Here is a tiny trained network, its code and every weight. The questions are about switching its units off for an input and a target symbol, where a switched-off unit gives its printed mean instead of its output.

import numpy as np


def w(rows, s, z=0):
    codes = np.array(rows[::2]) - 128.0
    scale = np.full(codes.shape[1], s)
    scale[-1] = z or s
    return codes * scale


def f(y):
    return y / 2 * (1 + np.tanh(0.7978845608 * (y + 0.044715 * y**3)))


def softmax(a):
    e = np.exp(a - a.max(-1, keepdims=True))
    return e / e.sum(-1, keepdims=True)


def log_softmax(a):
    a = a - a.max(-1, keepdims=True)
    return a - np.log(np.exp(a).sum(-1, keepdims=True))


def net(x, mask):
    ids = ['εηθλμξω'.index(c) for c in x.split()]
    T = len(ids)
    res = E[ids] + P[:T]
    q, k, v = (res @ M[0].T for M in (Q, K, V))
    z = softmax(np.where(np.tri(T) > 0, q @ k.T / 4**0.5, -1e9)) @ v
    res = res + np.where(mask[0], z, O[0][:, -1]) @ O[0][:, :-1]
    y = f(res @ A[0][:, :-1].T + A[0][:, -1])
    res = res + np.where(mask[1:9], y, B[0][:, -1]) @ B[0][:, :-1]
    return log_softmax(res[-1] @ U[:, :-1].T + U[:, -1])


Q, K, V, O, A, B = {}, {}, {}, {}, {}, {}
E = w([
[135,135,205,102],'ε',
[106,119,106,105],'η',
[144,122,248,142],'θ',
[44,121,63,152],'λ',
[134,80,68,125],'μ',
[98,127,242,210],'ξ',
[215,67,209,170],'ω',
],0.016)
P = w([
[93,10,123,26],'0',
[133,144,167,196],'1',
[40,139,200,103],'2',
[182,157,69,70],'3',
[162,138,137,180],'4',
[37,125,190,95],'5',
[192,128,94,95],'6',
[136,139,123,191],'7',
[42,105,187,97],'8',
[191,105,87,110],'9',
[128,117,116,218],'10',
[25,109,193,114],'11',
],0.011)
Q[0] = w([
[223,224,62,108],'h1',
[153,181,143,167],'h1',
[142,149,140,110],'h1',
[212,251,69,221],'h1',
],0.012)
K[0] = w([
[168,248,122,111],'h1',
[165,160,118,203],'h1',
[145,154,145,125],'h1',
[186,230,80,229],'h1',
],0.015)
V[0] = w([
[105,132,43,54],'h1',
[247,79,99,138],'h1',
[168,174,107,20],'h1',
[139,50,91,207],'h1',
],0.015)
O[0] = w([
[148,182,69,31,182],'h1',
[255,72,165,151,5],'h1',
[175,45,136,67,3],'h1',
[170,213,119,169,236],'h1',
],0.016,0.0043)
A[0] = w([
[115,118,160,187,194],'n1',
[89,182,141,130,139],'n2',
[107,154,139,190,195],'n3',
[99,94,122,9,192],'n4',
[88,29,121,122,194],'n5',
[153,74,5,173,5],'n6',
[150,172,67,125,75],'n7',
[105,107,174,188,105],'n8',
],0.011,0.0031)
B[0] = w([
[129,109,82,67,220],'n1',
[144,34,90,51,250],'n2',
[217,85,184,122,252],'n3',
[59,138,83,235,251],'n4',
[198,174,222,63,163],'n5',
[87,231,162,146,141],'n6',
[179,144,248,114,209],'n7',
[80,157,73,120,220],'n8',
],0.013,0.016)
U = w([
[2,33,236,222,104],'ε',
[64,108,73,236,197],'η',
[97,105,164,104,159],'θ',
[52,204,58,73,4],'λ',
[157,221,108,166,224],'μ',
[83,39,85,154,53],'ξ',
[172,112,65,224,210],'ω',
],0.0044,0.0027)

Each question gives the input, a string of symbols that net reads in full, and the target symbol t.
The units are the heads (4 rows each of Q, K, V and O) and the neurons (one row each of A and B). Each row of codes is followed by its name. A weight is (code - 128) times the scale printed after its matrix; where a second scale follows, it is the last column's (O, A, B and U).
mask holds one flag per unit, heads first, then neurons. A switched-off unit (its flag False) gives its mean, the last column of its rows in O or B, instead of its output. The means were averaged over made-up inputs and are rounded, as every weight is.
A unit's drop is (log p(t) with every unit on - log p(t) with that unit switched off) / (log p(t) with every unit on - log p(t) with every unit switched off).
The circuit of an input: a set's keep is (log p(t) with only the set's units on - log p(t) with every unit switched off) / (log p(t) with every unit on - log p(t) with every unit switched off). Starting from all 9 units, units are removed one at a time, each time the one whose removal leaves the highest keep (on an exact tie, the one counted first), for as long as the keep stays at least 0.8.
circuit, biggest first: the units of the circuit, biggest drop first
k most important neurons: the k neurons with the biggest drops, biggest first
drop of u: that unit's drop, to one decimal
input μ η λ ε λ ε θ μ μ λ λ ε, target μ: circuit, biggest first : h1, n2
input ε ω λ λ ξ ε, target ε: circuit, biggest first : h1, n4
input μ ω μ μ, target μ: circuit, biggest first : n6, h1, n2
input λ θ λ λ ω, target ω: 2 most important neurons : n3, n2
input λ η μ μ η λ λ λ, target θ: circuit, biggest first : n4, n8
input ε μ θ λ η ε λ θ λ μ η η, target ε: 4 most important neurons : n4, n5, n1, n8
input θ η ε ε ω ε η λ η λ λ μ, target θ: 2 most important neurons : n5, n4
input ω ε ω λ η λ μ η η, target ω: circuit, biggest first : h1
input μ λ λ η, target η: circuit, biggest first : n4, h1, n2
input θ η ξ, target θ: 3 most important neurons : n4, n5, n1
input ε λ μ, target ε: circuit, biggest first : h1, n4, n1
input ω μ λ ω θ, target ω: circuit, biggest first : h1, n7
input ξ η η, target ξ: 4 most important neurons : n2, n3, n1, n7
input λ λ μ μ ξ λ θ ω ω, target λ: most important neuron : n3
input μ μ ε θ ε λ, target μ: circuit, biggest first : h1, n2
input λ λ ε ξ, target ξ: 4 most important neurons : n2, n7, n3, n5
input θ μ θ λ λ μ λ ε λ λ λ, target θ: 2 most important neurons : n4, n2
input λ λ λ ε η θ ε λ θ λ η, target θ: 4 most important neurons : n4, n8, n2, n7
input η θ λ η λ λ λ μ η η ξ ξ, target η: 3 most important neurons : n4, n7, n3
input ξ μ ω, target ξ: drop of n7 : 0.2
